Below is a small trained network, with its code and all its weights. Each question gives an input and a class and asks what happens when units are switched off, that is, made to give their printed mean instead of their output.

import numpy as np


def w(rows, s, z=0):
    codes = np.array(rows[::2]) - 128.0
    scale = np.full(codes.shape[1], s)
    scale[-1] = z or s
    return codes * scale


def f(y):
    return np.maximum(y, 0)


def log_softmax(a):
    a = a - a.max(-1, keepdims=True)
    return a - np.log(np.exp(a).sum(-1, keepdims=True))


def net(x, mask):
    res = np.array(x, float).reshape(1, 5) / 4 @ E
    y = f(res @ A[0][:, :-1].T + A[0][:, -1])
    res = res + np.where(mask, y, B[0][:, -1]) @ B[0][:, :-1]
    return log_softmax(res[-1] @ U[:, :-1].T + U[:, -1])


A, B = {}, {}
E = w([
[196,44,80],'x0',
[180,138,174],'x1',
[175,228,57],'x2',
[55,155,2],'x3',
[231,104,175],'x4',
],0.0086)
A[0] = w([
[142,163,87,171],'N1',
[118,144,105,63],'N2',
[134,92,175,86],'N3',
[111,110,154,168],'N4',
[104,170,111,240],'N5',
[133,83,162,121],'N6',
[63,135,134,144],'N7',
[109,170,7,171],'N8',
[124,122,126,89],'N9',
[79,136,88,125],'N10',
[153,212,139,62],'N11',
[134,178,130,45],'N12',
[162,77,134,28],'N13',
[96,106,146,52],'N14',
[170,59,123,215],'N15',
[165,83,128,142],'N16',
[168,106,116,254],'N17',
[137,188,83,128],'N18',
[144,117,139,83],'N19',
[153,109,215,92],'N20',
],0.017,0.0067)
B[0] = w([
[195,93,112,180],'N1',
[119,156,130,142],'N2',
[82,141,53,169],'N3',
[98,127,46,165],'N4',
[219,174,119,199],'N5',
[113,131,63,172],'N6',
[52,150,59,183],'N7',
[237,249,2,254],'N8',
[127,137,152,128],'N9',
[113,171,53,188],'N10',
[142,131,193,162],'N11',
[185,104,184,142],'N12',
[215,139,107,155],'N13',
[120,82,111,144],'N14',
[172,150,57,208],'N15',
[149,168,87,175],'N16',
[179,212,95,196],'N17',
[206,89,139,184],'N18',
[101,168,121,139],'N19',
[59,245,97,197],'N20',
],0.0083,0.015)
U = w([
[180,189,18,207],'0',
[254,140,172,102],'1',
[206,40,188,123],'2',
[128,202,206,109],'3',
[102,41,152,23],'4',
[175,14,160,2],'5',
[60,59,46,79],'6',
],0.0084,0.0082)

Each question gives the input, the list of numbers given to net, and the class t.
The units are the neurons (one row each of A and B). Each row of codes is followed by its name. A weight is (code - 128) times the scale printed after its matrix; where a second scale follows, it is the last column's (A, B and U).
mask holds one flag per neuron, in row order. A switched-off neuron (its flag False) gives its mean, the last column of its row in B, instead of its output. The means were averaged over made-up inputs and are rounded, as every weight is.
A unit's drop is (log p(t) with every unit on - log p(t) with that unit switched off) / (log p(t) with every unit on - log p(t) with every unit switched off).
The circuit of an input: a set's keep is (log p(t) with only the set's units on - log p(t) with every unit switched off) / (log p(t) with every unit on - log p(t) with every unit switched off). Starting from the 12 units with the biggest drops (on a tie, the unit counted first), units are removed one at a time, each time the one whose removal leaves the highest keep (on an exact tie, the one counted first), for as long as the keep stays at least 0.8.
circuit, biggest first: the units of the circuit, biggest drop first
k most important neurons: the k neurons with the biggest drops, biggest first
drop when u is switched off: that unit's drop, to one decimal
input [-7,3,-2,-7,0], class 3: circuit, biggest first -> (N8, N15)
input [1,4,-8,0,-2], class 6: circuit, biggest first -> (N8, N5)
input [-7,7,4,-3,2], class 3: 2 most important neurons -> (N8, N20)
input [3,1,-7,-1,-5], class 6: 2 most important neurons -> (N8, N5)
input [-2,2,-5,-1,0], class 6: 2 most important neurons -> (N8, N5)
input [-8,-1,-3,1,5], class 3: 2 most important neurons -> (N8, N15)
input [-2,2,-8,1,-5], class 6: most important neuron -> (N8)
input [-4,-6,-2,-1,1], class 6: 2 most important neurons -> (N8, N17)
input [0,-4,-7,-4,-5], class 6: drop when N8 is switched off -> 0.3
input [-3,5,1,-2,2], class 3: drop when N10 is switched off -> 0.1
input [-8,-3,-8,5,3], class 6: drop when N8 is switched off -> 0.4
input [-5,6,0,-6,1], class 3: drop when N8 is switched off -> 0.5
